Here is a tiny trained network, its code and every weight. The questions are about switching its units off for an input and a target symbol, where a switched-off unit gives its printed mean instead of its output.

import numpy as np


def w(rows, s, z=0):
    codes = np.array(rows[::2]) - 128.0
    scale = np.full(codes.shape[1], s)
    scale[-1] = z or s
    return codes * scale


def f(y):
    return y / 2 * (1 + np.tanh(0.7978845608 * (y + 0.044715 * y**3)))


def softmax(a):
    e = np.exp(a - a.max(-1, keepdims=True))
    return e / e.sum(-1, keepdims=True)


def log_softmax(a):
    a = a - a.max(-1, keepdims=True)
    return a - np.log(np.exp(a).sum(-1, keepdims=True))


def net(x, mask):
    ids = ['αδεζπτψω'.index(c) for c in x.split()]
    T = len(ids)
    res = E[ids] + P[:T]
    r = res
    for j in range(2):
        rows = slice(2 * j, 2 * j + 2)
        q, k, v = (r @ M[0][rows].T for M in (Q, K, V))
        z = softmax(np.where(np.tri(T) > 0, q @ k.T / 2**0.5, -1e9)) @ v
        o = O[0][rows]
        res = res + np.where(mask[j], z, o[:, -1]) @ o[:, :-1]
    y = f(res @ A[0][:, :-1].T + A[0][:, -1])
    res = res + np.where(mask[2:6], y, B[0][:, -1]) @ B[0][:, :-1]
    return log_softmax(res[-1] @ U[:, :-1].T + U[:, -1])


Q, K, V, O, A, B = {}, {}, {}, {}, {}, {}
E = w([
[137,83,115,164,160],'α',
[106,96,98,184,160],'δ',
[65,162,59,217,135],'ε',
[29,42,118,201,164],'ζ',
[65,188,27,218,145],'π',
[117,93,254,177,65],'τ',
[230,62,17,186,91],'ψ',
[138,45,114,147,34],'ω',
],0.0093)
P = w([
[150,149,193,116,184],'0',
[146,46,146,223,159],'1',
[109,49,104,236,113],'2',
[156,70,104,197,103],'3',
[101,223,109,120,91],'4',
[56,228,108,87,74],'5',
[17,199,38,135,87],'6',
[55,122,19,152,86],'7',
[118,100,2,152,91],'8',
],0.0064)
Q[0] = w([
[79,227,234,18,162],'h0',
[191,48,137,153,156],'h0',
[151,207,252,14,254],'h1',
[141,140,204,34,194],'h1',
],0.0079)
K[0] = w([
[132,52,1,252,147],'h0',
[127,219,140,15,138],'h0',
[162,136,191,228,175],'h1',
[112,150,222,249,172],'h1',
],0.0089)
V[0] = w([
[55,183,84,113,251],'h0',
[217,194,82,145,131],'h0',
[86,126,229,107,99],'h1',
[43,159,179,167,141],'h1',
],0.011)
O[0] = w([
[195,94,139,207,187,78],'h0',
[79,204,121,125,254,2],'h0',
[199,51,45,70,117,27],'h1',
[210,123,52,190,116,161],'h1',
],0.0098,0.0048)
A[0] = w([
[58,236,215,166,111,255],'n0',
[172,97,117,107,127,107],'n1',
[140,114,120,175,254,87],'n2',
[192,158,141,29,123,208],'n3',
],0.0088,0.0027)
B[0] = w([
[116,83,180,165,109,254],'n0',
[125,116,130,166,93,131],'n1',
[108,247,134,101,145,150],'n2',
[133,146,126,187,170,121],'n3',
],0.011,0.0089)
U = w([
[129,127,119,121,184,168],'α',
[137,207,127,185,156,70],'δ',
[139,163,118,156,149,29],'ε',
[51,112,33,85,126,164],'ζ',
[111,195,86,190,143,129],'π',
[174,92,80,228,66,254],'τ',
[65,133,217,109,125,85],'ψ',
[74,161,77,34,2,64],'ω',
],0.0057,0.0023)

Each question gives the input, a string of symbols that net reads in full, and the target symbol t.
The units are the heads (2 rows each of Q, K, V and O) and the neurons (one row each of A and B). Each row of codes is followed by its name. A weight is (code - 128) times the scale printed after its matrix; where a second scale follows, it is the last column's (O, A, B and U).
mask holds one flag per unit, heads first, then neurons. A switched-off unit (its flag False) gives its mean, the last column of its rows in O or B, instead of its output. The means were averaged over made-up inputs and are rounded, as every weight is.
A unit's drop is (log p(t) with every unit on - log p(t) with that unit switched off) / (log p(t) with every unit on - log p(t) with every unit switched off).
The circuit of an input: a set's keep is (log p(t) with only the set's units on - log p(t) with every unit switched off) / (log p(t) with every unit on - log p(t) with every unit switched off). Starting from all 6 units, units are removed one at a time, each time the one whose removal leaves the highest keep (on an exact tie, the one counted first), for as long as the keep stays at least 0.8.
circuit, biggest first: the units of the circuit, biggest drop first
top k neurons: the k neurons with the biggest drops, biggest first
heads that matter: for each layer, one digit per head in row order, 1 if its drop is at least 0.15 and else 0, layers parted by /
drop of u: that unit's drop, to one decimal
input τ ω ζ ψ ψ δ, target ψ: heads that matter	11
input ζ ζ τ ζ ζ ψ π, target ψ: heads that matter	01
input ω ζ τ δ ψ π, target ψ: top neuron	n0
input π ζ α, target δ: heads that matter	10
input π ζ ε, target δ: heads that matter	10
input τ ω τ ψ ψ ε ε, target ψ: circuit, biggest first	h1, n0
input ψ π π α, target ψ: circuit, biggest first	h1, h0, n0
input ζ ζ ζ ζ ζ ζ π, target τ: circuit, biggest first	h0, h1
input ζ ω ψ ζ α τ ζ ψ δ, target ψ: heads that matter	01
input τ ζ ψ, target ψ: heads that matter	01
input ψ τ ε τ ψ α ε ε, target ψ: heads that matter	11
input ζ τ ζ ζ τ τ, target τ: circuit, biggest first	h1, h0
input ψ π ε ω, target ψ: drop of h0	0.5
input ψ τ ω, target ω: drop of h0	0.7
input π ζ δ ζ ζ ζ τ ψ ζ, target ψ: drop of n1	0.0
input τ ω τ ζ ω τ ζ, target ω: top neuron	n0
